Below are the code and all the weights of a small trained network. Each question names an input and a class and asks about switching units off, where a switched-off unit gives its printed mean instead of its output.

import numpy as np


def w(rows, s, z=0):
    codes = np.array(rows[::2]) - 128.0
    scale = np.full(codes.shape[1], s)
    scale[-1] = z or s
    return codes * scale


def f(y):
    return np.maximum(y, 0)


def log_softmax(a):
    a = a - a.max(-1, keepdims=True)
    return a - np.log(np.exp(a).sum(-1, keepdims=True))


def net(x, mask):
    res = np.array(x, float).reshape(1, 8) / 4 @ E
    y = f(res @ A[0][:, :-1].T + A[0][:, -1])
    res = res + np.where(mask, y, B[0][:, -1]) @ B[0][:, :-1]
    return log_softmax(res[-1] @ U[:, :-1].T + U[:, -1])


A, B = {}, {}
E = w([
[127,163,122,181,197,159,131],'x0',
[83,147,128,126,114,199,144],'x1',
[157,174,84,146,135,170,133],'x2',
[43,60,142,165,251,233,197],'x3',
[121,148,104,104,119,109,114],'x4',
[183,128,250,254,169,93,112],'x5',
[89,39,156,122,106,92,146],'x6',
[125,173,89,133,97,155,90],'x7',
],0.0075)
A[0] = w([
[123,85,36,75,38,136,151,227],'N0',
[113,182,138,187,218,248,170,158],'N1',
[145,125,106,220,229,229,188,206],'N2',
[32,42,121,77,190,216,199,253],'N3',
[171,104,228,197,130,19,158,214],'N4',
[131,82,163,79,125,136,174,110],'N5',
[143,129,135,204,170,145,141,240],'N6',
[203,99,218,177,107,3,94,207],'N7',
[97,179,115,163,226,138,148,124],'N8',
[43,16,99,68,131,130,173,166],'N9',
[141,172,89,161,172,167,125,198],'N10',
[185,129,206,119,177,142,146,218],'N11',
],0.0062,0.0022)
B[0] = w([
[129,178,79,63,95,87,188,206],'N0',
[130,161,126,171,139,202,106,225],'N1',
[181,162,170,230,209,230,107,239],'N2',
[65,69,102,130,220,159,154,248],'N3',
[174,2,233,141,108,100,40,245],'N4',
[100,84,141,119,162,73,164,154],'N5',
[167,124,180,135,126,178,88,196],'N6',
[174,42,228,69,71,22,64,254],'N7',
[137,157,129,186,116,170,132,184],'N8',
[58,85,105,58,153,77,205,204],'N9',
[107,183,125,143,113,159,124,175],'N10',
[163,110,169,152,148,128,106,190],'N11',
],0.0076,0.0084)
U = w([
[154,73,221,118,89,53,86,92],'0',
[161,209,70,66,7,91,121,253],'1',
[60,88,103,85,156,107,209,61],'2',
[136,147,154,198,171,183,116,86],'3',
],0.011,0.0025)

Each question gives the input, the list of numbers given to net, and the class t.
The units are the neurons (one row each of A and B). Each row of codes is followed by its name. A weight is (code - 128) times the scale printed after its matrix; where a second scale follows, it is the last column's (A, B and U).
mask holds one flag per neuron, in row order. A switched-off neuron (its flag False) gives its mean, the last column of its row in B, instead of its output. The means were averaged over made-up inputs and are rounded, as every weight is.
A unit's drop is (log p(t) with every unit on - log p(t) with that unit switched off) / (log p(t) with every unit on - log p(t) with every unit switched off).
The circuit of an input: a set's keep is (log p(t) with only the set's units on - log p(t) with every unit switched off) / (log p(t) with every unit on - log p(t) with every unit switched off). Starting from all 12 units, units are removed one at a time, each time the one whose removal leaves the highest keep (on an exact tie, the one counted first), for as long as the keep stays at least 0.8.
units of the circuit, in order: the units of the circuit, biggest drop first
most important unit: the unit with the biggest drop
top k neurons: the k neurons with the biggest drops, biggest first
drop when u is switched off: that unit's drop, to one decimal
input [0,-7,-5,5,-3,0,6,4], class 2: units of the circuit, in order -> N9, N3
input [-8,4,-8,-8,0,2,-5,7], class 1: units of the circuit, in order -> N0, N4
input [-7,-3,-7,-3,2,-2,6,8], class 1: units of the circuit, in order -> N0, N4
input [-1,1,-6,-7,-2,-1,-7,2], class 1: most important unit -> N4
input [-4,-7,8,3,8,0,-2,3], class 1: top 2 neurons -> N3, N2
input [-4,-3,5,7,-3,5,4,-7], class 3: top 2 neurons -> N2, N3
input [-2,-4,8,-3,7,0,-6,-8], class 1: units of the circuit, in order -> N4, N2
input [-8,4,4,7,-5,3,7,-3], class 2: top 3 neurons -> N9, N3, N5
input [-8,6,4,-5,5,-1,8,-4], class 1: units of the circuit, in order -> N0, N4
input [0,-6,-7,3,-7,-2,6,8], class 2: drop when N7 is switched off -> 0.0
input [0,1,5,-2,6,-2,8,-2], class 2: drop when N7 is switched off -> 0.1
input [-7,2,1,-1,6,-3,7,1], class 2: drop when N9 is switched off -> 0.2
input [6,1,-8,4,1,0,4,-5], class 2: drop when N5 is switched off -> 0.2
input [-6,0,-8,-4,-3,-8,7,2], class 2: units of the circuit, in order -> N9
